Below is a small trained network, with its code and all its weights. Each question gives an input and a target symbol and asks what happens when units are switched off, that is, made to give their printed mean instead of their output.

import numpy as np


def w(rows, s, z=0):
    codes = np.array(rows[::2]) - 128.0
    scale = np.full(codes.shape[1], s)
    scale[-1] = z or s
    return codes * scale


def norm(h):
    return h / np.sqrt((h * h).mean(-1, keepdims=True) + 1e-5)


def f(y):
    return np.maximum(y, 0)


def softmax(a):
    e = np.exp(a - a.max(-1, keepdims=True))
    return e / e.sum(-1, keepdims=True)


def log_softmax(a):
    a = a - a.max(-1, keepdims=True)
    return a - np.log(np.exp(a).sum(-1, keepdims=True))


def net(x, mask):
    ids = ['αεζθξσφψω'.index(c) for c in x.split()]
    T = len(ids)
    res = E[ids] + P[:T]
    r = norm(res)
    for j in range(3):
        rows = slice(2 * j, 2 * j + 2)
        q, k, v = (r @ M[0][rows].T for M in (Q, K, V))
        z = softmax(np.where(np.tri(T) > 0, q @ k.T / 2**0.5, -1e9)) @ v
        o = O[0][rows]
        res = res + np.where(mask[j], z, o[:, -1]) @ o[:, :-1]
    y = f(norm(res) @ A[0][:, :-1].T + A[0][:, -1])
    res = res + np.where(mask[3:7], y, B[0][:, -1]) @ B[0][:, :-1]
    return log_softmax(norm(res)[-1] @ U[:, :-1].T + U[:, -1])


Q, K, V, O, A, B = {}, {}, {}, {}, {}, {}
E = w([
[173,145,73,191,86,41],'α',
[148,143,98,156,53,153],'ε',
[189,81,133,161,38,114],'ζ',
[194,123,96,167,129,106],'θ',
[189,135,125,131,137,9],'ξ',
[125,100,142,155,164,132],'σ',
[133,127,163,74,157,171],'φ',
[126,85,98,110,97,125],'ψ',
[135,254,84,173,164,135],'ω',
],0.026)
P = w([
[218,120,160,158,96,102],'0',
[105,68,139,139,196,175],'1',
[111,141,78,127,254,164],'2',
[189,117,115,97,144,150],'3',
[137,115,86,91,179,176],'4',
[111,107,87,99,178,163],'5',
[151,166,39,100,168,114],'6',
[111,103,56,115,179,153],'7',
],0.0097)
Q[0] = w([
[173,73,60,185,175,219],'h0',
[124,68,198,69,126,22],'h0',
[122,160,190,136,102,109],'h1',
[2,225,204,101,56,77],'h1',
[211,164,113,241,100,141],'h2',
[225,51,98,156,134,89],'h2',
],0.0081)
K[0] = w([
[112,228,136,107,74,112],'h0',
[167,83,77,146,118,146],'h0',
[152,166,178,209,132,78],'h1',
[157,103,148,218,107,178],'h1',
[141,125,70,228,121,110],'h2',
[127,119,11,153,52,83],'h2',
],0.011)
V[0] = w([
[124,202,52,127,87,208],'h0',
[68,220,173,168,157,208],'h0',
[81,139,180,1,84,201],'h1',
[145,156,220,239,158,217],'h1',
[93,91,227,62,175,176],'h2',
[75,244,138,229,102,34],'h2',
],0.007)
O[0] = w([
[141,181,94,142,93,224,147],'h0',
[178,181,98,121,152,147,70],'h0',
[190,248,155,110,146,2,55],'h1',
[38,144,116,222,133,158,96],'h1',
[140,148,161,179,92,114,1],'h2',
[67,128,70,148,116,96,141],'h2',
],0.011,0.0091)
A[0] = w([
[115,142,62,41,27,151,249],'n0',
[110,198,229,39,137,119,206],'n1',
[183,106,150,66,129,197,163],'n2',
[104,13,157,254,37,211,135],'n3',
],0.0087,0.0021)
B[0] = w([
[132,254,195,63,160,133,219],'n0',
[201,151,230,208,44,28,161],'n1',
[35,221,43,91,207,29,206],'n2',
[171,208,139,137,131,113,255],'n3',
],0.0085,0.0082)
U = w([
[109,122,118,206,2,98,4],'α',
[137,169,172,79,163,52,168],'ε',
[142,83,149,42,168,81,148],'ζ',
[109,219,103,133,132,172,155],'θ',
[130,86,117,177,161,166,126],'ξ',
[160,139,73,162,127,196,164],'σ',
[170,171,167,176,107,70,170],'φ',
[66,151,157,192,92,141,34],'ψ',
[50,93,55,101,88,86,172],'ω',
],0.0093,0.0028)

Each question gives the input, a string of symbols that net reads in full, and the target symbol t.
The units are the heads (2 rows each of Q, K, V and O) and the neurons (one row each of A and B). Each row of codes is followed by its name. A weight is (code - 128) times the scale printed after its matrix; where a second scale follows, it is the last column's (O, A, B and U).
mask holds one flag per unit, heads first, then neurons. A switched-off unit (its flag False) gives its mean, the last column of its rows in O or B, instead of its output. The means were averaged over made-up inputs and are rounded, as every weight is.
A unit's drop is (log p(t) with every unit on - log p(t) with that unit switched off) / (log p(t) with every unit on - log p(t) with every unit switched off).
The circuit of an input: a set's keep is (log p(t) with only the set's units on - log p(t) with every unit switched off) / (log p(t) with every unit on - log p(t) with every unit switched off). Starting from all 7 units, units are removed one at a time, each time the one whose removal leaves the highest keep (on an exact tie, the one counted first), for as long as the keep stays at least 0.8.
units of the circuit, in order: the units of the circuit, biggest drop first
most important unit: the unit with the biggest drop
which heads matter: for each layer, one digit per head in row order, 1 if its drop is at least 0.15 and else 0, layers parted by /
drop of u: that unit's drop, to one decimal
input θ ζ ε ω σ, target σ: units of the circuit, in order -> (h0)
input θ ψ α, target ω: units of the circuit, in order -> (h2, n3)
input ξ ψ ψ θ α θ α φ, target ε: which heads matter -> 000
input ε α α ζ ξ, target ω: which heads matter -> 001
input σ ζ θ, target ξ: which heads matter -> 110
input θ ε σ α θ φ, target φ: which heads matter -> 011
input φ θ φ ζ σ, target φ: which heads matter -> 011
input ζ α ζ, target ω: which heads matter -> 101
input ε φ θ σ, target φ: which heads matter -> 010
input α ψ ξ ζ θ α σ, target ω: units of the circuit, in order -> (h2, h0)
input φ ζ ψ ζ σ ψ ξ ζ, target ζ: which heads matter -> 110
input ψ α σ α α, target ω: which heads matter -> 101
input α θ θ φ θ θ, target ε: which heads matter -> 010
input ω ε ζ θ ζ, target θ: most important unit -> n3
input θ σ θ ψ α θ, target ζ: units of the circuit, in order -> (h1, n3)
input ξ ξ φ ψ σ θ ζ, target ε: units of the circuit, in order -> (n0, h1)
input α ω ζ, target θ: units of the circuit, in order -> (h0, n0)
input θ θ θ ψ σ, target ε: which heads matter -> 011
input ζ α α ε ψ ξ ξ ζ, target ζ: drop of n0 -> 0.3
input α θ θ θ α α θ, target ω: most important unit -> h2
input θ ξ θ φ θ, target ε: drop of h1 -> 1.1
input α φ ε θ ψ, target ε: drop of h1 -> 0.4
